Here is a tiny trained network, its code and every weight. The questions are about switching its units off for an input and a target symbol, where a switched-off unit gives its printed mean instead of its output.

import numpy as np


def w(rows, s, z=0):
    codes = np.array(rows[::2]) - 128.0
    scale = np.full(codes.shape[1], s)
    scale[-1] = z or s
    return codes * scale


def norm(h):
    return h / np.sqrt((h * h).mean(-1, keepdims=True) + 1e-5)


def f(y):
    return y / 2 * (1 + np.tanh(0.7978845608 * (y + 0.044715 * y**3)))


def softmax(a):
    e = np.exp(a - a.max(-1, keepdims=True))
    return e / e.sum(-1, keepdims=True)


def log_softmax(a):
    a = a - a.max(-1, keepdims=True)
    return a - np.log(np.exp(a).sum(-1, keepdims=True))


def net(x, mask):
    ids = ['ΓΘΠΣΦΩαβεηλμξτ'.index(c) for c in x.split()]
    T = len(ids)
    res = E[ids] + P[:T]
    r = norm(res)
    for j in range(3):
        rows = slice(3 * j, 3 * j + 3)
        q, k, v = (r @ M[0][rows].T for M in (Q, K, V))
        z = softmax(np.where(np.tri(T) > 0, q @ k.T / 3**0.5, -1e9)) @ v
        o = O[0][rows]
        res = res + np.where(mask[j], z, o[:, -1]) @ o[:, :-1]
    y = f(norm(res) @ A[0][:, :-1].T + A[0][:, -1])
    res = res + np.where(mask[3:19], y, B[0][:, -1]) @ B[0][:, :-1]
    return log_softmax(norm(res)[-1] @ U[:, :-1].T + U[:, -1])


Q, K, V, O, A, B = {}, {}, {}, {}, {}, {}
E = w([
[96,151,133,81,77,50,201,57,143,214,68],'Γ',
[115,119,95,158,92,115,130,194,64,127,67],'Θ',
[190,161,254,112,184,120,135,116,136,183,193],'Π',
[109,91,159,164,45,185,138,96,176,130,118],'Σ',
[125,115,79,154,134,116,180,84,62,40,125],'Φ',
[186,85,69,77,103,139,152,161,51,44,133],'Ω',
[124,52,86,63,140,131,84,93,112,222,84],'α',
[93,123,56,21,126,145,136,160,138,227,97],'β',
[166,99,82,143,166,141,147,52,89,123,103],'ε',
[134,62,74,97,117,164,180,104,138,186,148],'η',
[206,93,59,148,109,100,107,69,99,88,164],'λ',
[149,73,108,57,78,57,85,10,86,138,128],'μ',
[173,116,155,76,27,85,123,89,116,113,68],'ξ',
[107,180,123,103,168,141,183,120,190,69,103],'τ',
],0.018)
P = w([
[43,149,60,213,90,1,32,108,162,135,213],'0',
[93,167,68,201,86,21,121,79,129,171,190],'1',
[46,160,110,116,141,99,150,113,80,186,134],'2',
[97,168,98,114,102,106,164,123,98,158,161],'3',
[123,182,103,130,95,119,132,91,113,146,135],'4',
[119,153,90,124,166,143,140,85,112,149,134],'5',
[124,153,114,98,148,151,164,122,108,134,119],'6',
[116,154,97,100,186,180,148,123,115,152,112],'7',
[131,164,96,110,157,182,153,130,114,134,128],'8',
[136,160,114,101,156,186,154,122,125,126,114],'9',
[149,134,118,110,162,180,142,130,119,154,78],'10',
[140,161,135,89,134,203,166,153,127,114,102],'11',
[138,155,89,113,171,225,156,162,114,147,105],'12',
[154,130,95,99,190,227,168,155,106,135,111],'13',
],0.008)
Q[0] = w([
[152,80,141,149,117,202,95,130,158,136,140],'H0',
[98,125,123,143,125,75,60,161,76,35,140],'H0',
[131,110,128,75,87,183,154,106,196,135,133],'H0',
[159,73,179,132,130,170,35,174,164,125,204],'H1',
[87,112,211,115,138,126,84,133,185,160,172],'H1',
[93,111,164,172,108,161,125,132,73,126,128],'H1',
[201,81,101,169,95,129,121,143,121,92,188],'H2',
[164,42,196,95,122,153,109,110,85,254,115],'H2',
[135,102,75,49,80,158,90,142,132,77,155],'H2',
],0.0076)
K[0] = w([
[118,180,130,88,141,102,109,116,79,126,150],'H0',
[117,77,44,123,97,124,132,175,133,103,69],'H0',
[178,174,149,123,158,101,93,174,128,166,180],'H0',
[89,87,119,94,90,200,143,94,129,110,129],'H1',
[108,111,88,193,96,120,132,124,85,69,69],'H1',
[149,86,126,160,79,113,118,128,174,168,141],'H1',
[69,183,170,73,178,131,155,94,145,155,138],'H2',
[76,143,13,86,118,147,151,94,143,75,102],'H2',
[147,84,195,137,162,173,124,173,195,153,254],'H2',
],0.0075)
V[0] = w([
[49,72,82,183,27,112,180,95,182,185,105],'H0',
[238,137,113,119,100,93,161,176,49,71,1],'H0',
[227,239,219,9,217,90,71,122,116,172,214],'H0',
[99,45,1,14,144,50,48,81,30,138,65],'H1',
[147,150,113,83,233,71,187,154,70,84,106],'H1',
[237,206,46,135,103,42,140,130,6,102,141],'H1',
[53,207,20,36,93,130,132,98,189,95,118],'H2',
[131,78,35,162,135,173,237,134,187,144,66],'H2',
[107,160,107,51,165,49,139,136,227,60,134],'H2',
],0.0047)
O[0] = w([
[86,103,114,51,121,76,55,146,13,131,128,243],'H0',
[185,160,150,157,84,148,196,157,95,195,107,75],'H0',
[183,112,143,162,182,71,158,190,192,96,109,100],'H0',
[85,102,35,114,68,33,104,23,59,240,201,196],'H1',
[118,117,100,234,54,65,99,159,119,146,130,86],'H1',
[66,117,113,114,112,102,85,114,58,112,158,151],'H1',
[51,177,175,154,125,135,152,118,153,126,216,253],'H2',
[187,193,105,131,97,66,238,70,117,179,133,223],'H2',
[89,165,2,48,172,56,95,88,17,118,108,126],'H2',
],0.0058,0.0041)
A[0] = w([
[120,205,155,202,205,95,133,159,178,58,105,116],'N0',
[155,93,148,245,157,90,160,230,179,112,65,84],'N1',
[98,134,165,226,75,103,128,107,145,155,174,148],'N2',
[111,68,219,125,110,187,69,90,122,44,109,66],'N3',
[242,58,117,117,126,141,97,198,158,69,162,91],'N4',
[187,155,113,182,159,93,54,146,136,78,113,80],'N5',
[66,145,163,165,113,71,77,102,161,147,178,78],'N6',
[125,127,151,172,101,122,142,112,186,99,97,21],'N7',
[254,153,194,102,162,174,124,130,192,101,38,155],'N8',
[199,88,173,169,171,105,115,175,146,115,223,209],'N9',
[50,198,52,71,69,97,96,104,47,167,166,98],'N10',
[91,148,186,62,144,132,119,45,94,190,109,255],'N11',
[60,157,123,120,68,158,147,73,190,61,86,165],'N12',
[208,153,214,147,158,53,138,170,151,161,154,152],'N13',
[123,127,179,120,140,151,93,106,147,137,146,67],'N14',
[187,133,155,144,92,110,160,72,91,176,189,138],'N15',
],0.0085,0.0025)
B[0] = w([
[143,147,146,202,77,200,199,115,131,217,122,155],'N0',
[52,106,201,46,89,68,117,69,101,55,108,150],'N1',
[84,92,118,15,254,107,88,150,117,36,70,139],'N2',
[140,196,96,191,158,103,195,110,149,201,80,145],'N3',
[165,149,210,62,199,50,151,99,148,187,159,141],'N4',
[87,240,160,54,168,132,98,63,114,127,129,128],'N5',
[125,54,75,136,101,148,63,170,132,72,199,140],'N6',
[180,138,177,156,146,160,103,145,121,126,84,135],'N7',
[141,109,78,183,72,207,79,158,187,66,214,169],'N8',
[103,149,165,94,190,243,200,165,41,191,200,136],'N9',
[122,84,171,35,90,112,171,47,165,80,223,248],'N10',
[130,141,125,150,80,116,132,167,124,81,210,207],'N11',
[172,88,120,106,187,51,94,143,58,155,109,175],'N12',
[41,152,139,133,133,18,88,202,4,128,161,139],'N13',
[140,155,141,172,116,130,201,218,122,164,86,128],'N14',
[114,193,122,119,136,150,203,167,121,148,166,174],'N15',
],0.0062,0.016)
U = w([
[90,148,121,139,88,159,125,153,103,114,81,94],'Γ',
[199,192,65,197,28,221,168,76,182,185,137,203],'Θ',
[102,197,135,122,140,164,113,112,193,71,110,58],'Π',
[181,53,109,171,151,89,109,131,155,154,129,120],'Σ',
[110,162,75,125,123,112,143,172,198,127,109,39],'Φ',
[192,97,123,109,160,127,115,161,124,85,122,6],'Ω',
[63,100,102,51,96,139,98,71,163,3,183,217],'α',
[110,135,105,162,165,140,124,94,105,84,76,129],'β',
[201,170,115,183,85,71,98,159,156,89,146,54],'ε',
[133,155,162,182,104,55,147,118,149,112,88,83],'η',
[158,32,204,167,160,122,128,97,142,105,109,87],'λ',
[122,190,175,185,159,130,88,201,94,122,221,56],'μ',
[188,173,177,118,163,134,56,68,143,161,125,79],'ξ',
[171,181,187,103,129,119,235,66,91,183,143,165],'τ',
],0.006,0.0015)

Each question gives the input, a string of symbols that net reads in full, and the target symbol t.
The units are the heads (3 rows each of Q, K, V and O) and the neurons (one row each of A and B). Each row of codes is followed by its name. A weight is (code - 128) times the scale printed after its matrix; where a second scale follows, it is the last column's (O, A, B and U).
mask holds one flag per unit, heads first, then neurons. A switched-off unit (its flag False) gives its mean, the last column of its rows in O or B, instead of its output. The means were averaged over made-up inputs and are rounded, as every weight is.
A unit's drop is (log p(t) with every unit on - log p(t) with that unit switched off) / (log p(t) with every unit on - log p(t) with every unit switched off).
The circuit of an input: a set's keep is (log p(t) with only the set's units on - log p(t) with every unit switched off) / (log p(t) with every unit on - log p(t) with every unit switched off). Starting from the 12 units with the biggest drops (on a tie, the unit counted first), units are removed one at a time, each time the one whose removal leaves the highest keep (on an exact tie, the one counted first), for as long as the keep stays at least 0.8.
units of the circuit, in order: the units of the circuit, biggest drop first
unit that matters most: the unit with the biggest drop
k most important neurons: the k neurons with the biggest drops, biggest first
which heads matter: for each layer, one digit per head in row order, 1 if its drop is at least 0.15 and else 0, layers parted by /
drop of u: that unit's drop, to one decimal
input Σ Ω τ τ τ Ω Σ Σ α Σ, target Θ: units of the circuit, in order => (N10; N3)
input Π Σ τ Σ Γ, target η: which heads matter => 110
input Σ η Ω Σ, target τ: unit that matters most => H1
input Σ Σ μ Φ τ Σ, target Θ: units of the circuit, in order => (H1; N10; N3)
input Γ Ω Ω Σ τ η Σ Σ τ, target τ: 3 most important neurons => (N12; N0; N8)
input Π Σ α β Ω η λ α Σ ε λ ξ, target ε: which heads matter => 100
input ε Σ Σ ε Π Σ Γ Φ Σ Θ, target Γ: which heads matter => 110
input ξ ξ Π ε Θ Σ Σ Γ τ λ α, target Σ: which heads matter => 100
input Π μ Σ μ η τ μ η η β Σ ε, target Θ: 3 most important neurons => (N8; N0; N10)
input μ Σ Ω Φ Φ η η Σ Ω, target τ: which heads matter => 001
input α Π ε ε Σ, target λ: which heads matter => 100
input Σ ε τ λ τ τ Φ Ω τ, target Θ: which heads matter => 000
input Π Θ Σ Φ Γ ε ε, target Θ: which heads matter => 010
input η τ Π Φ, target β: 3 most important neurons => (N10; N3; N11)
input Π Φ α α Φ τ ξ, target ε: which heads matter => 110
input τ τ η ξ Φ τ Ω μ Ω Σ Σ, target τ: most important neuron => (N12)
input ξ μ Σ Φ Ω Σ ε β Π, target μ: 3 most important neurons => (N13; N10; N8)
input Ω τ Σ α Σ ξ τ, target τ: 2 most important neurons => (N0; N12)
input η Π Σ Σ Φ ε Σ λ, target ξ: 2 most important neurons => (N4; N10)
input τ Ω Π Σ Γ, target η: unit that matters most => H0
input Γ η τ Ω ε Π Σ ε Γ Θ Σ Φ α, target Σ: 2 most important neurons => (N10; N15)
input α α Φ τ Σ Ω ε μ Γ λ β Π Θ, target Γ: drop of N13 => 0.0
input Ω Σ Π η λ Σ Σ β, target Φ: drop of N10 => 0.7
input Σ Γ η Σ τ τ Π ε Σ ε λ, target ξ: drop of N4 => 0.5
input ε Σ λ Π, target μ: drop of N13 => 0.3
